Here is a tiny trained network, its code and every weight. The questions are about switching its units off for an input and a class, where a switched-off unit gives its printed mean instead of its output.

import numpy as np


def w(rows, s, z=0):
    codes = np.array(rows[::2]) - 128.0
    scale = np.full(codes.shape[1], s)
    scale[-1] = z or s
    return codes * scale


def f(y):
    return y / 2 * (1 + np.tanh(0.7978845608 * (y + 0.044715 * y**3)))


def log_softmax(a):
    a = a - a.max(-1, keepdims=True)
    return a - np.log(np.exp(a).sum(-1, keepdims=True))


def net(x, mask):
    res = np.array(x, float).reshape(1, 4) / 4 @ E
    y = f(res @ A[0][:, :-1].T + A[0][:, -1])
    res = res + np.where(mask, y, B[0][:, -1]) @ B[0][:, :-1]
    return log_softmax(res[-1] @ U[:, :-1].T + U[:, -1])


A, B = {}, {}
E = w([
[88,162,111,239,146],'x0',
[52,216,148,90,114],'x1',
[33,49,144,121,146],'x2',
[128,102,164,152,3],'x3',
],0.0057)
A[0] = w([
[126,122,132,137,38,83],'neuron 1',
[131,127,136,133,133,147],'neuron 2',
[84,187,134,99,116,71],'neuron 3',
[124,132,117,128,121,196],'neuron 4',
[120,121,128,137,56,80],'neuron 5',
[163,167,106,130,112,62],'neuron 6',
[113,144,122,189,134,39],'neuron 7',
[179,69,116,160,144,56],'neuron 8',
[125,131,96,110,159,60],'neuron 9',
[106,122,130,172,142,9],'neuron 10',
[181,71,129,166,152,85],'neuron 11',
[135,121,124,135,130,179],'neuron 12',
[184,176,119,131,115,68],'neuron 13',
[102,169,145,112,125,74],'neuron 14',
[112,149,127,117,123,97],'neuron 15',
[143,111,129,137,135,22],'neuron 16',
[85,192,124,96,112,71],'neuron 17',
[133,142,122,110,198,77],'neuron 18',
[161,102,135,3,114,43],'neuron 19',
[162,169,130,137,119,22],'neuron 20',
[134,145,127,116,201,104],'neuron 21',
[48,52,126,114,137,60],'neuron 22',
[120,120,135,135,133,48],'neuron 23',
[97,129,131,122,130,3],'neuron 24',
[98,163,141,110,124,43],'neuron 25',
[123,121,139,141,76,54],'neuron 26',
[123,123,139,138,89,34],'neuron 27',
[132,151,120,102,209,53],'neuron 28',
[113,148,122,195,133,45],'neuron 29',
[116,143,124,183,134,47],'neuron 30',
[187,176,130,133,121,64],'neuron 31',
[115,152,128,195,137,70],'neuron 32',
],0.019,0.0045)
B[0] = w([
[103,9,181,145,96,237],'neuron 1',
[127,133,130,130,115,137],'neuron 2',
[154,128,47,42,104,207],'neuron 3',
[112,148,142,129,76,167],'neuron 4',
[117,22,158,128,126,204],'neuron 5',
[145,164,180,107,191,154],'neuron 6',
[75,132,87,177,192,156],'neuron 7',
[134,119,38,10,124,193],'neuron 8',
[118,69,143,120,158,137],'neuron 9',
[96,145,101,132,231,130],'neuron 10',
[145,128,35,23,99,204],'neuron 11',
[130,144,130,129,84,155],'neuron 12',
[185,177,203,110,215,185],'neuron 13',
[138,129,82,72,125,163],'neuron 14',
[140,125,103,108,124,135],'neuron 15',
[119,107,93,73,200,107],'neuron 16',
[164,136,38,44,94,212],'neuron 17',
[115,35,171,142,118,193],'neuron 18',
[27,160,33,250,221,255],'neuron 19',
[140,149,160,105,237,139],'neuron 20',
[117,42,174,156,85,205],'neuron 21',
[226,221,250,96,251,246],'neuron 22',
[129,129,124,118,175,107],'neuron 23',
[153,98,102,69,242,113],'neuron 24',
[141,111,77,58,171,148],'neuron 25',
[106,41,153,106,171,165],'neuron 26',
[121,45,130,103,198,137],'neuron 27',
[100,14,183,119,134,208],'neuron 28',
[62,137,86,188,188,167],'neuron 29',
[81,131,93,173,178,149],'neuron 30',
[182,173,202,106,219,184],'neuron 31',
[71,147,90,207,151,177],'neuron 32',
],0.033,0.0051)
U = w([
[93,39,178,141,120,132],'0',
[55,167,84,206,169,254],'1',
[165,186,203,116,182,34],'2',
[131,129,62,62,103,104],'3',
[120,195,166,203,1,158],'4',
],0.0079,0.00086)

Each question gives the input, the list of numbers given to net, and the class t.
The units are the neurons (one row each of A and B). Each row of codes is followed by its name. A weight is (code - 128) times the scale printed after its matrix; where a second scale follows, it is the last column's (A, B and U).
mask holds one flag per neuron, in row order. A switched-off neuron (its flag False) gives its mean, the last column of its row in B, instead of its output. The means were averaged over made-up inputs and are rounded, as every weight is.
A unit's drop is (log p(t) with every unit on - log p(t) with that unit switched off) / (log p(t) with every unit on - log p(t) with every unit switched off).
The circuit of an input: a set's keep is (log p(t) with only the set's units on - log p(t) with every unit switched off) / (log p(t) with every unit on - log p(t) with every unit switched off). Starting from the 12 units with the biggest drops (on a tie, the unit counted first), units are removed one at a time, each time the one whose removal leaves the highest keep (on an exact tie, the one counted first), for as long as the keep stays at least 0.8.
circuit, biggest first: the units of the circuit, biggest drop first
top k neurons: the k neurons with the biggest drops, biggest first
drop when u is switched off: that unit's drop, to one decimal
input [5,8,-7,-8], class 0: circuit, biggest first => neuron 28
input [8,-5,-7,-6], class 1: top 3 neurons => neuron 32; neuron 29; neuron 22
input [-5,1,0,-4], class 1: top 3 neurons => neuron 19; neuron 1; neuron 5
input [-7,-8,-4,4], class 3: top 2 neurons => neuron 8; neuron 11
input [3,7,-7,4], class 2: top 3 neurons => neuron 13; neuron 31; neuron 6
input [-2,8,-5,-8], class 0: top 2 neurons => neuron 28; neuron 21
input [8,5,-3,-8], class 0: top 4 neurons => neuron 28; neuron 21; neuron 18; neuron 19
input [7,1,-5,6], class 1: top 3 neurons => neuron 32; neuron 29; neuron 7
input [4,5,-8,-6], class 2: top 2 neurons => neuron 13; neuron 31
input [6,-1,6,-2], class 1: top 3 neurons => neuron 32; neuron 29; neuron 7
input [-8,6,-7,3], class 1: top 2 neurons => neuron 19; neuron 22
input [5,2,8,6], class 2: drop when neuron 22 is switched off => 2.7
input [-4,-7,6,3], class 3: drop when neuron 13 is switched off => 0.3
input [-6,-1,8,-5], class 2: drop when neuron 22 is switched off => 3.6
input [-2,-7,-7,-5], class 2: circuit, biggest first => neuron 31
